Each row has a name. Each question is about the rows just above it.

C: [-10.1  58.4  -4.2  50.2]
R: [-26.2  81.5 -67.8  54.3]
Z: [-26.2  58.6  -4.1 -15.7]
M: [-10.1  58.5  -4.2  65.6]
The rest of the row after [58.4 -4.2]: => [50.2]
Go on from [-10.1  58.4  -4.2] to the end of its row. => [50.2]
After [58.5 -4.2], its row goes on with => [65.6]

S: [-57.5 -55.4 -41.3   9.8  35.6  57.2  35.6  53.5 -57.0   0.6 -57.7 -22.3
 -54.9  -1.0  58.5 -57.4 -55.7 -55.8   5.6  33.9 -56.5  31.9 -55.0  33.6
 -44.4 -47.8  27.5  23.5  35.4 -55.4 -55.9]
N: [ 14.9  17.4  19.1   3.9  45.4  39.1  39.3  53.5 -57.0   0.6 -57.8 -22.3
  13.2   3.2  36.8  17.1  16.5  16.0  40.6  42.8  16.3   2.7  18.3  41.3
  16.5  16.7  15.8   0.9  39.7  17.0  18.1]
T: [ 78.0  77.3  65.6 -11.8  16.6  -2.4  12.7 -10.4  76.6  -5.3  78.4  54.4
  75.4  -1.1  58.5  78.0  77.7  78.2  37.1  22.9  76.6 -38.4  78.3  18.8
  68.7  69.3  -5.9 -26.8  12.6  77.9  76.1]
After [ 53.5 -57.0   0.6 -57.7 -22.3], its row goes on with => [-54.9  -1.0  58.5 -57.4 -55.7 -55.8   5.6  33.9 -56.5  31.9 -55.0  33.6
 -44.4 -47.8  27.5  23.5  35.4 -55.4 -55.9]
After [-1.0 58.5], its row goes on with => [-57.4 -55.7 -55.8   5.6  33.9 -56.5  31.9 -55.0  33.6 -44.4 -47.8  27.5
  23.5  35.4 -55.4 -55.9]
The rest of the row after [15.8  0.9 39.7]: => [17.0 18.1]
After [-38.4  78.3], its row goes on with => [ 18.8  68.7  69.3  -5.9 -26.8  12.6  77.9  76.1]
Go on from [45.4 39.1] to the end of its row. => [ 39.3  53.5 -57.0   0.6 -57.8 -22.3  13.2   3.2  36.8  17.1  16.5  16.0
  40.6  42.8  16.3   2.7  18.3  41.3  16.5  16.7  15.8   0.9  39.7  17.0
  18.1]
Go on from [ 68.7  69.3  -5.9 -26.8] to the end of its row. => [12.6 77.9 76.1]

Y: [-83.2  61.8 -15.3  13.0 -45.7 -74.3   2.3 -36.2 -45.9 -16.5]
P: [ 12.9   3.8   8.4 -24.8 -30.3 -33.0 -25.8 -29.4 -30.3 -27.6]
J: [13.0  3.8  8.4  7.6 10.9 12.5  8.2 10.6 10.3  8.8]
F: [ 13.0   3.8   8.4   7.6  10.9 -33.1   8.2  10.6  10.3   8.8]
W: [-81.8  60.9 -15.0  12.9 -44.8 -73.0   2.3 -36.1 -45.9 -16.1]
E: [ 13.0   3.8   8.4   7.6  10.9 -33.1 -23.7  10.6  10.3   8.8]
After [-45.7 -74.3   2.3], its row goes on with => [-36.2 -45.9 -16.5]
Go on from [-24.8 -30.3] to the end of its row. => [-33.0 -25.8 -29.4 -30.3 -27.6]
The rest of the row after [  2.3 -36.2 -45.9]: => [-16.5]
The rest of the row after [  2.3 -36.1]: => [-45.9 -16.1]

K: [-72.0 -13.1 -20.9   0.8  55.2  34.3 -24.9 -33.2  14.4 -33.5  22.6 -20.2
  12.7 -24.9 -18.8  43.0 -20.2 -11.2 -19.4 -23.5  16.4   0.0  40.2  10.2
  19.8  14.2 -46.4 -33.2   0.0  20.7 -24.8 -38.8 -21.4   0.0  44.2   0.0]
D: [-72.0 -13.1 -20.9   0.8  55.2  34.3 -24.9 -33.2  14.4 -33.5  22.6 -20.2
  12.7 -24.9 -18.8  43.0 -13.1   5.8 -20.3 -15.3  16.4   0.0  40.2  10.2
  19.8  14.2 -38.4 -33.2   0.0  22.9  26.3 -38.8 -21.4   0.0  44.2   0.0]
A: [-73.2 -13.2 -44.2  16.8   0.0  37.8 -17.8 -39.2   5.4 -47.8  -7.8 -13.1
  -2.0 -14.9  -7.6   0.0 -13.1   5.7 -20.3 -15.3  20.4  29.6  44.6  31.6
  22.4   4.5 -37.8 -39.2  -7.0  -5.6  19.8  43.9 -31.5 -16.0  26.5   4.8]
G: [-73.2 -13.2 -44.1  16.8   0.0  37.8 -17.8 -39.2   5.4 -47.8  -7.8 -13.1
  -2.0 -14.9  -7.6   0.0 -13.1   5.7 -20.3 -15.3   4.0   9.8  31.0   2.8
  19.8  14.2 -46.5   2.1  -7.0  -5.5  14.2 -61.6  -2.1 -65.0  48.9   0.0]
After [-7.0 -5.5], its row goes on with => [ 14.2 -61.6  -2.1 -65.0  48.9   0.0]
Go on from [-20.3 -15.3  16.4] to the end of its row. => [  0.0  40.2  10.2  19.8  14.2 -38.4 -33.2   0.0  22.9  26.3 -38.8 -21.4
   0.0  44.2   0.0]
After [ 19.8  14.2 -46.4], its row goes on with => [-33.2   0.0  20.7 -24.8 -38.8 -21.4   0.0  44.2   0.0]
Go on from [ 43.0 -13.1   5.8] to the end of its row. => [-20.3 -15.3  16.4   0.0  40.2  10.2  19.8  14.2 -38.4 -33.2   0.0  22.9
  26.3 -38.8 -21.4   0.0  44.2   0.0]
After [-20.3 -15.3  20.4  29.6  44.6], its row goes on with => [ 31.6  22.4   4.5 -37.8 -39.2  -7.0  -5.6  19.8  43.9 -31.5 -16.0  26.5
   4.8]
Go on from [-13.2 -44.1  16.8   0.0  37.8] to the end of its row. => [-17.8 -39.2   5.4 -47.8  -7.8 -13.1  -2.0 -14.9  -7.6   0.0 -13.1   5.7
 -20.3 -15.3   4.0   9.8  31.0   2.8  19.8  14.2 -46.5   2.1  -7.0  -5.5
  14.2 -61.6  -2.1 -65.0  48.9   0.0]
After [-7.0 -5.6], its row goes on with => [ 19.8  43.9 -31.5 -16.0  26.5   4.8]

V: [  1.1 -22.7  -4.8   3.4   9.6   2.7   0.0 -19.6 -22.3 -23.2  70.9  -4.7
  -0.6   3.7 -50.0]
X: [  1.2 -22.8  -4.9   3.7   9.8   2.5   0.0 -20.1 -22.1 -23.8  71.7  -5.1
  -0.6   3.9 -49.4]
B: [  1.1 -22.2  -4.7   3.4   9.6   2.7   0.0 -19.6 -22.0 -22.8  70.3  -5.0
  -0.6   3.9 -49.2]
H: [  1.1 -22.0  -4.6   3.4   9.4   2.5   0.0 -18.7 -21.5 -22.5  68.5  -5.0
  -0.6   3.8 -48.3]
L: [  1.1 -21.8  -4.5   3.3   9.4   2.6   0.0 -18.8 -21.5 -22.0  67.5  -4.9
  -0.5   3.8 -47.8]
Q: [  1.0 -22.2  -4.4   3.1   9.3   2.5   0.0 -17.9 -20.9 -21.4  65.6  -4.8
  -0.5   3.7 -46.9]
U: [  1.1 -21.2  -4.4   3.3   9.2   2.5   0.0 -17.9 -21.2 -21.7  67.0  -4.7
  -0.5   3.7 -47.1]
Go on from [-4.7 -0.5  3.7] to the end of its row. => [-47.1]
The rest of the row after [9.2 2.5]: => [  0.0 -17.9 -21.2 -21.7  67.0  -4.7  -0.5   3.7 -47.1]
Go on from [  1.1 -22.2] to the end of its row. => [ -4.7   3.4   9.6   2.7   0.0 -19.6 -22.0 -22.8  70.3  -5.0  -0.6   3.9
 -49.2]

nimal: [ 71.6  39.4 -28.7 -18.4 -14.7  13.2  24.3 -58.2 -29.4]
Gud: [-17.0 -14.0  17.3  18.7 -61.9  30.1 -31.0  32.0 -31.2]
lalo: [-17.0 -14.1  17.3  18.7 -61.9  30.0 -31.0 -15.7 -14.9]
dif: [ 22.7 -59.1  17.4  18.7 -61.8 -20.6 -17.3 -15.4 -14.0]
Gata: [ 68.1  46.7 -25.6 -20.3 -14.3   8.8  27.2 -52.4 -37.4]
Kav: [ 22.7 -59.1 -27.9  73.2  37.9 -29.0 -17.3 -15.4  13.5]
kisi: [-11.0  39.4 -28.7 -18.5 -14.7  13.2   7.3 -31.5 -24.9]
Go on from [-61.9  30.1] to the end of its row. => [-31.0  32.0 -31.2]
The rest of the row after [ 18.7 -61.9  30.1]: => [-31.0  32.0 -31.2]
Go on from [-59.1 -27.9  73.2  37.9] to the end of its row. => [-29.0 -17.3 -15.4  13.5]
Go on from [ 39.4 -28.7 -18.4 -14.7  13.2] to the end of its row. => [ 24.3 -58.2 -29.4]
Go on from [-17.0 -14.0  17.3  18.7 -61.9] to the end of its row. => [ 30.1 -31.0  32.0 -31.2]
After [ 18.7 -61.9  30.0 -31.0], its row goes on with => [-15.7 -14.9]

